Below is a small trained network, with its code and all its weights. Each question gives an input and a class and asks what happens when units are switched off, that is, made to give their printed mean instead of their output.

import numpy as np


def w(rows, s, z=0):
    codes = np.array(rows[::2]) - 128.0
    scale = np.full(codes.shape[1], s)
    scale[-1] = z or s
    return codes * scale


def norm(h):
    return h / np.sqrt((h * h).mean(-1, keepdims=True) + 1e-5)


def f(y):
    return y / 2 * (1 + np.tanh(0.7978845608 * (y + 0.044715 * y**3)))


def log_softmax(a):
    a = a - a.max(-1, keepdims=True)
    return a - np.log(np.exp(a).sum(-1, keepdims=True))


def net(x, mask):
    res = np.array(x, float).reshape(1, 3) / 4 @ E
    u = 0
    for l in range(2):
        y = f(norm(res) @ A[l][:, :-1].T + A[l][:, -1])
        res = res + np.where(mask[u : u + 4], y, B[l][:, -1]) @ B[l][:, :-1]
        u += 4
    return log_softmax(norm(res)[-1] @ U[:, :-1].T + U[:, -1])


A, B = {}, {}
E = w([
[108,158,253,96],'x0',
[117,75,198,199],'x1',
[200,47,235,21],'x2',
],0.0061)
A[0] = w([
[127,255,164,142,177],'0.n1',
[123,95,113,107,12],'0.n2',
[38,170,254,5,171],'0.n3',
[125,177,44,61,1],'0.n4',
],0.0077,0.003)
B[0] = w([
[162,158,147,251,178],'0.n1',
[117,136,154,179,112],'0.n2',
[246,139,162,154,255],'0.n3',
[145,216,113,48,148],'0.n4',
],0.013,0.0064)
A[1] = w([
[139,170,136,33,2],'1.n1',
[89,178,126,129,46],'1.n2',
[65,119,171,188,85],'1.n3',
[145,6,157,117,147],'1.n4',
],0.014,0.0013)
B[1] = w([
[68,226,145,53,185],'1.n1',
[133,67,74,133,141],'1.n2',
[55,111,244,36,174],'1.n3',
[85,33,41,61,254],'1.n4',
],0.012,0.0049)
U = w([
[122,213,107,58,152],'0',
[7,120,198,163,186],'1',
[225,69,176,63,116],'2',
[75,164,14,191,121],'3',
[191,189,184,223,159],'4',
[70,35,65,95,153],'5',
[103,126,140,134,10],'6',
],0.021,0.011)

Each question gives the input, the list of numbers given to net, and the class t.
The units are the neurons (one row each of A and B). Each row of codes is followed by its name. A weight is (code - 128) times the scale printed after its matrix; where a second scale follows, it is the last column's (A, B and U).
mask holds one flag per neuron, layer by layer. A switched-off neuron (its flag False) gives its mean, the last column of its row in B, instead of its output. The means were averaged over made-up inputs and are rounded, as every weight is.
A unit's drop is (log p(t) with every unit on - log p(t) with that unit switched off) / (log p(t) with every unit on - log p(t) with every unit switched off).
The circuit of an input: a set's keep is (log p(t) with only the set's units on - log p(t) with every unit switched off) / (log p(t) with every unit on - log p(t) with every unit switched off). Starting from all 8 units, units are removed one at a time, each time the one whose removal leaves the highest keep (on an exact tie, the one counted first), for as long as the keep stays at least 0.8.
circuit, biggest first: the units of the circuit, biggest drop first
unit that matters most: the unit with the biggest drop
top k neurons: the k neurons with the biggest drops, biggest first
top k neurons in layer l: the k neurons of layer l with the biggest drops, biggest first
drop of u: that unit's drop, to one decimal
input [-8,-6,-2], class 0: unit that matters most -> 0.n4
input [-3,-1,8], class 5: circuit, biggest first -> (1.n4; 0.n4)
input [-2,5,-8], class 1: circuit, biggest first -> (0.n3; 1.n3)
input [-6,-4,6], class 0: circuit, biggest first -> (1.n1; 0.n3)
input [3,2,-3], class 1: top 3 neurons -> (1.n3; 0.n3; 0.n4)
input [5,-4,-8], class 4: top 3 neurons -> (0.n1; 1.n4; 1.n1)
input [2,-4,-4], class 3: circuit, biggest first -> (0.n3; 0.n1)
input [1,-7,3], class 0: top 2 neurons -> (1.n1; 0.n4)
input [-5,8,-6], class 1: top 3 neurons -> (0.n3; 1.n3; 1.n4)
input [1,5,0], class 5: top 3 neurons -> (0.n1; 1.n4; 0.n3)
input [8,3,0], class 4: top 2 neurons in layer 0 -> (0.n3; 0.n1)
input [3,7,-2], class 1: drop of 1.n3 -> 0.3
input [5,8,-7], class 1: drop of 0.n3 -> 0.4
input [6,-7,-3], class 4: drop of 0.n1 -> 0.2
input [-4,5,8], class 5: circuit, biggest first -> (1.n4)
input [-2,4,-5], class 1: circuit, biggest first -> (0.n3; 1.n3)
